[128 = 0]
[137 129 127 102 108 121 125 119 104  88  93 122 111 175 126 119 142 144
 159 125 140 115 117 112 155 122 131 137 144 139 120 141  79 151 115 165
  95 113 132 142 107 114 108 122 173 149 178 103] | [81] (72)
[143 131 128 115 115 124 135 119 120  73  81 126 119 164 127  86 119 150
 152 127 133 127 117 115 151  77 124 130 128 142 118 104  63 128 132 155
  92 112 118 132  88 120 121 137 182 128 122  88] | [85] (71)
[147 105 169 128 151 109 140 113 117  64  84 136 125 153 133  87 124 127
 155 123 129 135 115 108 167 108 132 127 141 162 119 100  73 143 153 153
 115  90 103 117 109 129 119 112 172 137 131  68] | [86] (72)
[144 120 132 115 123 101 123 116 118  84  93 117 120 146 148  77 136  99
 175 126 144 120 130 110 144 116 139 129 147 143 130 106  69 155 142 158
 118 104 112 122 111 133  93 109 175 137 139  57] | [81] (72)
[121 113 126 106 122 115 127 140 107  75  87 112 118 144 143 100 151 139
 158 148 120 106 138 102 143  98 113 136 135 152 127 126 103 140 114 169
  87 125 110 139 132 126 123 125 165 111 140  63] | [85] (72)
[142 131 162 113 150  95 125 114 152  63 103 128 150 123 135  90 119  98
 173 124 149 129 119 121 148  88 116 133 151 126 121  97  25 155 145 121
  83  97 125 112 101 135  97 123 179 123 120  75] | [86] (71)
[141  62 146 119 101 121 145 118 130 112  79 153 141 174 128  90 114 149
 156 137 146 115  91 116 136  66 148 152 117 159 102 105  82 149 151 144
 107 104 140 128  83 113 131 139 205 156 106  89] | [85] (71)
[144 170 132 118 126 111 130 126 125  90  96 145 108 150 138  86 139 121
 154 122 139 126 118  82 160 130 124 124 151 127 129 112  81 136 144 155
 125 101 126 126 112 122 102  94 162 139 141  79] | [81] (72)
[134 118 128 114 108 114 135 120 131  73  83 131 115 180 125 102 131 160
 149 147 134 103 114 115 146  70 119 154 131 154 110 110  73 141 128 154
  85 110 131 130  89 115 121 126 198 129 133  93] | [81] (71)
[138  65 162 109 114 114 136 112 125  88  73 154 137 178 128 110 116 152
 173 127 143 109 103 108 134 122 145 141 125 150 102 129  70 136 140 156
  85 112 135 116  91 111 123 135 205 148 134 101] | [85] (71)
[128 168 129 121 126  99 126 132 119  85 111 122 114 134 138  86 138 114
 161 115 132 115 141 121 143 144 127 117 154 112 131 124  89 135 117 156
  99 117 117 126 134 129 122 105 150 107 139  97] | [83] (72)
[145 120 132 120 108 136 141 112 119  75  92 137 118 192 114 120 115 156
 159 116 136 119 111 119 150  85 122 145 129 154 110 126  84 132 127 158
 112 105 129 133  92 112 127 138 162 151 143 120] | [85] (73)
[124  74 164 109 178 113 132 118 151  77  84 131 142 100 136 110 134 136
 149 136 135 100 108 111 165 106 106 122 159 114 111 127  46 157 133 126
  26 114 103 112 132 118 135 119 216 111 148 109] | [86] (71)
[153  99 134 119 141 124 127 114 130  91  94 122 129 137 134  78 128 149
 124 146 127 105 118 124 155  54 118 126 125 134 116 103  71 118 142 124
 104 123 115 133  90 123 134 126 182 112 110  82] | [81] (71)
[140 156 137 108 139 101 112 110 122  79 104 109 112 156 135  98 130 122
 156 137 138 108 117 121 169 112 118 132 160 119 122 112  63 143 136 146
  93 105 114 127 117 119 110 105 192 126 147  82] | [83] (72)
[154   4 162 115 184 114 144  99 127  66  64 147 159 140 126 110  95 129
 160 137 139 109  98 109 160 126 140 151 126 144 104 101  63 166 192 143
 114  92 131  91 119 110 134 124 213 130 116  70] | [86] (71)
[129 194 133 121 117 113 128 125 122  53 101 130 129 168 126  98 113 141
 149 117 133 123 127 113 161 106 111 124 143 141 117 109  71 125 132 162
  99 108 117 128 120 126 120 114 148 121 134  97] | [81] (73)
[128 131 145 106 137 105 120 124 146  74 102 111 129 118 136  96 139 140
 149 185 135  94 127 123 154  77 106 124 150 112 124 126  29 136 114 133
  47 121 107 133  97 125 122 127 213 114 137  97] | [81] (71)
[123 102 155 110 138 108 155 129 151  60  82 136 132 130 139  94 134 139
 177 150 132 100 122 120 145 125 118 123 141 109 111 120  54 133 131 134
  62 126 127 131  98 125 134 115 191 112 106  83] | [81] (71)
[121 154 147 105 142 104 133 135 135  32  87 112 130 131 147 105 132 127
 171 142 124  95 135 118 142  84  94 127 137 132 122 109  49 139 128 136
  55 116 104 128 108 141 115 118 165  96 116  63] | [81] (71)
[134 152 117 112 120 123 125 127 126  68  96 113 101 149 131 112 146 148
 153 133 133 104 140 117 153  92 101 125 142 135 114 133  50 123 113 153
  83 119 106 140  94 129 122 131 167 126 138 109] | [85] (73)
[123 123 142 103 128 110 126 131 126  90  98 123 124 125 133 114 142 144
 160 144 135  97 130 116 148 105 104 125 154 117 120 132  74 135 120 146
  69 125 121 133 119 120 130 120 190 115 134  95] | [81] (71)
[122 172 131 104 107 111 129 140 133  93 104 119 104 158 131  99 154 129
 160 145 136 113 121 107 150 106 115 128 155 140 122 132  89 136 116 165
  86 118 116 135 117 121 110 102 188 134 139  80] | [86] (72)
[123 120 142 110 120 119 144 128 141  64  80 134 119 154 138  98 138 150
 167 133 124 110 114 114 146 100 106 128 153 154 110 121  45 136 120 157
  63 107 116 129  97 128 131 134 191 124 133  94] | [81] (71)
[144 129 139 115 127 110 126 112 130  56  87 117 126 159 133  83 111 154
 150 129 141  93 125 114 145  88 123 140 128 115 116 103  48 133 140 139
  89 120 127 131  92 120 117 126 181 109 116  73] | [85] (71)
[130 141 133 107 130 113 131 132 126  93  98 126 111 154 142 113 141 128
 157 138 108 117 128 114 175 137 109 133 144 137 124 119 107 132 125 163
 106 112 123 127 122 123 119 103 173 135 147  73] | [83] (72)
[133  76 140 111 131 126 130 125 131 100  90 130 139 135 130 114 127 141
 152 147 130 129 131 121 133  96 127 135 126 136 121 127  92 140 126 112
  94 117 126 132 118 127 131 138 175 143 129 108] | [83] (71)
[140 109 128 124 149 110 126 131 109  92  89 119 107 131 139  97 154 134
 145 119 127 126 131 109 165 128 114 122 148 139 134 142  82 133 126 163
  85 105 102 131 124 129 131 114 171 131 144  96] | [86] (72)
[127  92 154 104 157 110 126 116 144  80 101 124 137 115 133 110 128 123
 147 142 132 108 121 117 149 100 112 133 146 122 121 118  46 169 130 120
  66 106 121 117 105 128 125 120 197 123 121  87] | [86] (71)
[120 115 145 112 145 114 137 134 142  72  90 126 123 127 145  97 147 144
 153 174 127 105 116 120 159  81  98 126 181 136 120 116  63 130 126 141
  57 112 111 135 103 122 137 102 209 128 118  65] | [83] (71)
[131 133 143 118 109 127 130 127 129  99  91 138 128 147 132  89 125 138
 148 123 139 135 110 124 133  73 127 131 122 143 115 103  88 114 134 145
  98 120 116 131 106 122 129 124 159 121 110 104] | [81] (71)
[147  66 136 111 121 121 130 113 135 121 104 137 135 157 123 107 128 152
 139 164 143 112  98 115 150  64 147 152 128 156 111 107  87 154 152 133
 112 115 143 125  91 113 121 130 217 149 122  74] | [81] (71)
[117 146 151 105 155 111 140 130 145  32  96 126 120 148 136 115 135 140
 175 138 131 110 120 114 168 110  86 143 146 156 109 127  37 153 127 156
  46 105 112 120 119 119 122 110 201 129 148  84] | [86] (73)
[142  91 132 122 115 113 127 127 113  97 104 125 132 144 145 108 129 118
 151 136 133 124 135 123 116 112 136 140 117 146 125 116 109 145 133 140
 134 120 130 125 111 128 105 124 147 122 123  76] | [85] (72)
[124 167 126 111 117 107 133 134 118  91 109 112 110 156 141 106 146 127
 154 138 130 112 139 117 154 131 114 122 146 133 127 133  96 131 112 162
 102 135 123 132 123 134 117 114 143 117 143  98] | [83] (72)
[129 119 144 100 130 102 116 119 124  74  97 106 135 131 128 113 118 127
 164 133 138  85 128 118 132 137 134 124 146  83 119 127  66 141 128 132
  70 133 130 121 122 128 110 119 176 105 128 100] | [81] (73)
[145 186 131 115 118 103 119 107 130 106 120 115 131 157 131  83 133 122
 145 122 148 129 112 117 175  90 130 132 159 131 126 109  66 142 116 150
 118 111 133 140  98 129 104  99 184 145 147  87] | [86] (72)
[104 179 136  96 148 105 113 132 143  84 104 104 107  94 144 115 158 133
 156 140 135  84 141 124 146 150 104 105 170  67 135 152  70 115 100 136
  36 142 112 145 145 124 140  94 185  91 146 114] | [86] (71)
[141  83 158 108 156  97 144 112 143  78  78 135 130 142 134 115 129 136
 156 150 130 123  88 109 170 106 116 144 152 145 114 112  63 154 162 147
  82  94 135 120 109  91 127  98 229 158 134  64] | [86] (71)
[104 143 151  98 132 104 119 129 137  46  88 123 133 149 129 107 126 141
 168 136 133  90 131 116 133  98 111 128 136 121 108 121  45 145 121 139
  42 126 122 135 114 126 116 133 178  97 128  89] | [85] (71)
[135 107 154 119 130 111 126 108 132  91 104 133 134 144 130 106 130 122
 155 127 142 118 116 119 125  87 132 147 135 136 120 110  73 163 149 130
  99 116 135 125 105 109 102 124 177 124 126  88] | [83] (71)
[116 141 161 104 144 101 121 125 149  49  95 118 121 122 141  96 137 119
 178 131 134  91 140 115 129  99 102 120 150 125 113 127   9 160 114 134
  39 125 117 131 101 142 108 138 178 119 127  93] | [83] (71)
